Each row comes from the steps of one walk. Every step used is in the known rows, and no mark comes twice. Write the walk behind each row, first mark first.
Each row is shifted at random along 3 fixed directions that mean nothing.
Known rows:
e > w > m > r > y > l > g > k > a: [ 270 -322 -171   92  127 -216  341  319 -172  -96  -50   28 -241   45
  188  362 -340  150 -288  456   52 -374  -54  237    0   86  126   66
  -25  -56  653  139 -137  184  130   94  131  147  301  217 -261 -120
   86]
k > g > w > m > d > r: [ 348 -372 -280  176  413  164  579   29  -15 -257  298  564 -115   20
  199  321 -388  291 -247  408  321  -77  -94  484 -248  243  235  128
 -224   53  471  129 -212  -91  287   -2 -133   42  335  414 -372   39
  306]
d > r > m > y > l > g: [ 578 -325   27  -32   14 -260   61  275 -184  -26   27  -48  -21   16
  316  161 -315   36 -256  350  198  -43 -212  440   18  325   43   -3
 -258  316  432 -153 -297   51   64  176  320  -38   26  322 -195  -44
  194]
k > a > e > w > d > c > g > l > y: [ 531 -275 -322  179 -124   31  356  142  -21   31   60  -87 -202 -147
  116  361 -454 -163 -396  507 -135 -138  291  123  191   91  129  211
  -68 -246  613  309 -137   25 -151 -123 -231   43 -146  224 -243 -383
  261]
c > g > l > y > r > m > d > w: [ 492 -321  388   93  274  167  -44  427  -43 -186  393  377  -48   77
  305  125 -472  252 -680  334  534 -556 -604  206 -212  -57  295  509
 -201  584  457 -180 -207  209  417 -642  604  140  845  321 -156  343
  145]
d > c > g > k > a > e > w > m > r > y: [ 440 -252  -94   51  -29 -107  381  184 -122   13  135   59 -306   89
  188  545 -205  446  -91  456  121 -284  -31  311 -101   40   96  154
  -46   82  646  -90 -144  210  310 -138   39  289  516  415 -238  -33
  280]
y > c > l > g: [ 597 -283  214  -34  130  -30  228  284 -102 -210  357  -39  -26   10
  438   -4 -420 -281 -424  304  365 -208 -345  433  -42  109  112   90
 -259   40  246  -19  -97  209   61 -162  477  184  115  512  -33 -167
  225]
c > l > y > r: [ 573 -517 -356   84  158  -56  531   46  -70 -395   12   65   26  -70
  403  183 -562 -244 -547  303  404  -91  100  266  -42  352  187  113
 -320  117  455  166  -90 -121 -324  174  234  -71  -50  489 -195 -243
  200]
g > k > c > l > y > m: [ 323 -237  -23  139 -172  -39   98  395    1 -179  113  -77  -31 -270
  236  159 -553 -208 -615  477  -68 -350  110   22  343  119  205  180
  -33   72  528  302 -264   63 -247   11  224  212  138  358  -87 -239
   36]
a > k > l > g > w > e: [ 408 -145   81 -214  291   36  167   12  -57  -72  444   42 -418  -29
  327  399 -401 -144 -429  350  247   63 -206  409 -125   81   21   23
 -153 -437  223    0 -479 -137  194 -126   -9  322  -72  566   -7 -267
   76]
w > m > y > l > c > g > k > a > e: [ 326  -93  308   52  150  -77 -126  543 -235  110  417  110 -254 -150
  218  416 -534   89 -425  458  301 -764 -286  318  -84 -140  126  129
  217   40  535  -34 -154  196  399 -363  433  679  795  283   49   37
   77]
l > c > g > k > a > e > w > m > y > r: [ 366 -170   26   51  121 -213  106  131 -315   83  -60 -161 -138 -148
  171  525 -322    1 -315  257   73 -232   43  127   89  139   25 -149
    3   14  365  198 -307  -45 -127  153   69  137 -104  121    4 -197
  128]
m > r > y > c: [ 394 -284 -182  -11 -114 -234    1  262  -70  194 -630  -93 -152 -182
  215  474 -352  239    6  291 -475 -300  330   81  446  234  199  113
   84  359  498   47 -418  165 -169  422  127  -16  -32  159  -93   10
  227]
e > w > m > d > c: [ 592 -243    5 -189   33 -123  220   76   40  -42  -22  125 -118  -51
  382  349 -208  295   68  172  129  157 -202  370  -68  130   17  217
 -298  117  135 -236 -352  197  225 -247 -274 -148   41  351  -54   96
  504]
l > y > c > g > w > d > r: [ 259    2  211  254   10  264  -96  490  -90   22  163  571  -40 -114
  142  214 -598  168 -497  479  -87 -603 -130   91  238    0  470  349
  321  351  581  122   31  266  286 -502  103  277  436  181  -27  313
  433]
k > a > g > l > y: [ 449 -324 -455   21   57   11  207  312   -7 -156  114  122 -303 -224
  331  262 -676 -142 -547  571   47 -436  105  218   26   52  249  189
   50 -201  705  157 -277  -23   -8  -93  160  299  441  281 -261 -271
  -47]
r > m > d > c > l > g > k > a > e > w: [ 773 -165  153 -191  162 -103  468  162  -48 -228  688 -186 -235  139
  294  217 -152  -46 -395  291  590    0 -478  688 -309   37  -48  142
 -415 -103  104 -151 -182  107  210 -417  300  341  285  761 -215 -248
  162]
a > g > w > m > d > c > l > y: [ 202 -192 -168  215 -212   54 -126  299  -34  184 -136  138 -124 -307
   73  484 -431  103 -281  547 -534   43  311 -120  444  151  228  200
   21 -120  432  116 -393 -115  -49   40 -136 -171  -79  140 -218 -249
  236]
m > d > c > g: [ 355  332  707   59 -425   71 -664  621   85  488  -71   22 -181 -451
   -8  435 -209  519 -111  480 -643 -654 -115 -309  621 -243  340  609
  464  447  422 -322 -385  669  449 -665  435  467  566 -100  310  616
  362]
e > w > d > r > m > y > l > g > k: [ 466 -287 -150  -16  -48 -305  175  201 -261   85  -41  -89   26  -48
  269  287 -201  -95 -193  249  -67  267  -60  350  222  382  -70 -127
 -230  118  441  197 -391   74  -91  341 -140 -225 -358  225 -226 -329
  200]
k > l > c > g > w > m > d > r: [ 252  -36  102  344 -116  155   23  167 -126  157  143   36   18 -136
  -48  436 -239   14 -301  483 -355  155  145  -11  323  201   82  -17
    4   37  282  242 -357  -68  -80  127  -60 -108 -297  145 -105  -83
  212]
c > l > g > k > a > e > w > d > r > y: [ 530   19   27   74  -88  -16  284  229  -93  -63  379    8 -295   22
  158  336 -244  159 -366  434   98 -263   68  297   25   49  180  163
   28  -77  627  -31  -16  246  123 -264  119  312  309  580 -199 -111
  324]
k > c > g > l > y > m: [ 256 -288  -27  165 -149   28  -12  398    0  -52  -96  -61  -91 -299
  167  154 -615 -105 -572  548 -237 -543  145 -144  400   18  293  246
   64  174  634  345 -286   93 -174  -51  194  198  178   68  -97 -109
   70]
d > c > l > y > m > r: [ 327 -294   51  211 -163 -127    2  417  109  -40 -232  112   48 -230
   99  305 -445  186 -265  466 -326 -468  209  -74  395  263  219  298
   33  349  545   29 -179  157  -85  -12  128   17  163  181  -72  110
  398]
l > c > g > k > a > e > w > m: [ 264   89  -78  102 -116  -21   68  117  -79  225 -226  -93 -464 -296
   28  705 -351  231 -173  462 -443 -451  292  -77  382 -109  292   78
  366 -236  350  183 -180  112  -76 -111 -157  249  -49   17 -111  -58
   78]
e > w > m > r > y > c > l > g > k > a: [ 433 -217  209   15  138 -129  265  422 -280 -212  395   -5  -71  175
  343  166 -265  -77 -461  380  367 -261 -396  393 -208   64    6  -14
 -157    3  424   29  -63  243  201 -149  351  256  349  458 -109 -201
  109]
a > e > w > m > d > r > y > c > l > g: [ 454 -198  216  -44  100  -52   46  289 -187   12  -53   62 -205  -23
  255  260 -301  265 -178  341  -62 -296 -147  124   45  -22  232  120
  -23  200  238 -143  -45  138  181 -176  209   28  221  339 -186   31
  502]
g > k > l > c: [ 278    8   -2  183 -220   68 -154  513   70  196   80  -27 -270 -441
   52  391 -464 -109 -393  498 -387 -493  190 -145  574 -100  200  200
  406    2  561  236 -350  302  -33  -68  223  439  286  162   19  -85
  -62]
d > c > l > g: [ 468 -669 -391  366  193  187  884  124  240 -315  279  249 -136   -2
  197   46 -466    3 -199  537  408 -173  123  348  -65  217  240  349
 -416  -70  801  171   63  157  141   11  223  -24  283  495 -617 -291
  350]
d > r > y > c: [ 548 -355 -302   12   -2  -44  336  240  -42 -101 -229  163 -179    1
  336  212 -454  224 -122  363   89 -252  108  320  104  196  344  195
  -56  401  614   -5 -125  195   33  141  227   46  284  431 -315  -31
  296]
e > w > m > y: [ 441 -478 -122 -216  366  -18  241  154    4 -246 -104  463 -324 -103
  590  339 -458  381 -105  212  511 -395 -239  451 -502   61  161  162
 -168  184  454 -300 -260   51  407 -240 -174  -13  481  299 -237  284
  399]
e > w > m > d > c > l: [ 356 -358  -73   84   16  118  287  242  171  -43 -142  291 -150 -219
  194  354 -289  335   24  367  -56 -107   98   54   74   72  209  390
 -160  100  420  -72 -180  216  211 -220 -116 -175  175  234 -323   24
  516]
l > c > g > w > e: [ 475   88  354 -196   52  101  -41    6 -122   41  359  -53 -210  -17
  277  461 -275 -171 -536  269  160   88 -132  311   20  107  118   45
  -31 -194   38   70 -383  -62   84 -221   43  161 -238  503  174  -50
  100]
k > c > l > g > w: [ 344  -55  145  149 -103  115  107  232  -42  -27  405 -168 -230 -120
   98  276 -331 -332 -562  429  -29  -10  -32  282  212   52  107   21
 -126 -340  309  220 -366  -63  -92  -89  195  262 -202  500  -21 -248
   22]
g > w > d > c > l > y: [ 427  115  363   91 -304  105 -362  544  -18   78  351  214  -76 -203
  198  284 -448  -67 -569  420 -104 -242  -92   81  285    9  215  362
  139   62  383 -131 -168  229  161 -609   35  239  211  415  200  100
  340]
a > k > c > g > w > d > r: [ 198    3 -212  364 -245  142  236   52  -23  275   -2   82  -99 -257
  -76  504 -339   98  -77  478 -560   88  443   83  585  251  163   44
   88 -193  652  391 -463   25 -189  223 -337  175 -405  168 -196 -279
  280]
y > c > g > w > m: [ 141 -358 -103  141  280  187  277  155  -94  -82  -56  429 -255  -30
  272  395 -568  195 -240  404  142 -341  -87  277  -28   52  385  160
  -46   92  416  167 -129   15  222 -127   -6   37  195  174 -242   35
  197]
a > k > g > w > m: [ 356  -16 -111 -139   57 -148   22  -29 -228   88  157   53 -320 -123
  319  557 -338   67 -211  309  -83  111  -79  410  108  167   89 -164
  -68 -341  161  -23 -575 -119   10   78 -300  280 -221  343   68 -281
  -19]
r > y > m > d: [ 463 -315 -211 -107  -59 -364  162 -151   20   36 -563 -438  -72 -148
  246  444 -216  188  -44  161 -382  197  473  160  354  463   68   64
 -411  222  210   74 -689  -97 -481  647  -91 -423 -551  252 -132 -133
  192]

Write each row's walk:
[ 427 -483 -309  208  134 -267  553   20 -217  -57   -8 -201 -110  -34
  110  448 -245 -115 -151  320  168  237  207  262   18  366 -116 -166
 -414 -220  527  276 -245 -166 -207  410  -76 -201 -399  289 -295 -597
  251] | d > c > l > g > k > a > e > w > m > y > r
[ 440  -88  326 -154 -147  -47 -298  471 -360  197  -92  -19  -63  -78
  327  273 -209  104 -232  316 -217  -66 -305  -27  124  -30  135   72
   56  389  265  -36 -315  274  225 -232  124   -5  126   74   56   30
  321] | e > w > m > d > r > y > c > g > l
[ 144 -108  208  110 -122  146 -425  691  -88  381 -459  363 -150 -400
   52  357 -399  384 -126  462 -559 -675   70 -300  481  -70  381  349
  429  606  726   94 -257  417  295 -265   91   80  351 -316 -194  235
  353] | e > w > d > r > m > y > c > g > l
[ 474 -599 -218  -13  326 -150  525  131 -282 -149  208  -30 -174   -5
  454  279 -376 -275 -250  258  372   92 -183  495 -242  210  -70 -201
 -385 -200  343  254 -219 -139   33  251  -26  -64  -96  455 -333 -549
  203] | a > e > w > m > y > c > l > g > k
[ 421  224  114   27 -433 -230 -342  387 -233  466 -331 -444 -303 -334
 -128  649 -153  100 -259  475 -681 -285  259  -97  633   28  191  -36
  407   69  333  124 -385   78 -219  110  178  237 -282   -2  -73 -152
  -15] | d > r > m > y > l > c > g > k > a > e > w
[ 326  -96   59   22 -135   27 -140  416   94   14 -371  380  -93 -263
  129  313 -465  464 -291  358 -175 -575  107 -184  475   24  442  523
  202  585  515 -155  -24  362   30 -423  100   29  345   89 -149  254
  416] | e > w > d > c > l > y > r > m
[ 200 -150  142  319  -87  -18  -19  548   11  214  -39   66  -68 -304
 -105  341 -284  240 -229  488 -358 -325   72 -240  608   97  246  409
   84  392  646  164 -258  372  129  -30  452  156  357   27 -217  -15
  139] | y > r > m > d > c > l > g > k
[ 287 -439 -221  195   46  -59  206  -24 -273  133  139 -189  -53  -89
  257  442 -320 -275 -235  369   -5  449  178  310   26  394 -205 -359
 -395 -291  372  263 -678 -388 -236  629 -268 -168 -640  258 -247 -665
  -11] | a > k > l > c > g > w > m > y
[ 338 -439 -332  245  119   22  566   31 -100  -17 -223    1 -124   22
   35  349 -369  261 -170  493  -25 -261  321  129   98  126  290  110
 -106   66  550  282  -19  -31  -98  277   76 -113   34  214 -563 -243
  325] | k > a > e > w > m > d > r > y > l > c > g
[ 294 -213 -370  187    3  -71  365  132  141  203 -336   62 -409 -292
  -70  704 -296  439  164  438 -437 -157  414   37  327   65  180  309
   43 -146  528  168 -328  108   69   44 -336   -5   51   72 -347 -101
  308] | g > k > a > e > w > m > d > c
[ 401 -180 -223  252 -100 -113  316  148 -183  187  -36 -114   -1 -164
   -2  436 -283 -115 -194  378 -250  -19  357  201  332  282   31  -95
   27 -134  592  455 -232   24 -226  320 -190  -31 -384  174 -249 -411
  320] | m > y > l > c > g > k > a > e > w > d > r
[ 276 -116  -48  292  -99  150  166  235    1   13   98  244 -201  -32
   56  328 -338  236 -322  479 -144 -173  302  109  229  196  331  244
    0  101  738   56 -103  134   80  -43   22  -11  115  407 -294    9
  371] | c > l > g > w > d > r > y
[ 294 -398 -320  243   30   67  305  253  -52 -131  -81  134 -106 -185
  142  304 -540  101 -547  561   43 -412  116  -60  319  148  323  276
    9  439  723  256 -173   79 -150  153  440  142  332  129 -372 -137
 -124] | c > g > k > l > y > r > m
[ 336 -267  249  -30  234   40  129  222 -191  -55  305  303   60  153
  382  242 -392   79 -355  178  310 -251 -295  543 -100  170  100  115
 -192  293  385   46 -270  186  254 -176   90  173  282  479   54   89
  389] | m > r > y > c > g > w > d
[ 567   18  146  -52 -402  -74   44  173 -119  148  417 -307  -14 -163
  257  315  -87 -295 -273  315 -159  353 -134  206  364   71 -178    4
 -126 -170  296  149 -476  356  -57 -141  -84  113 -346  351  202 -401
  171] | e > w > d > c > g > k > l
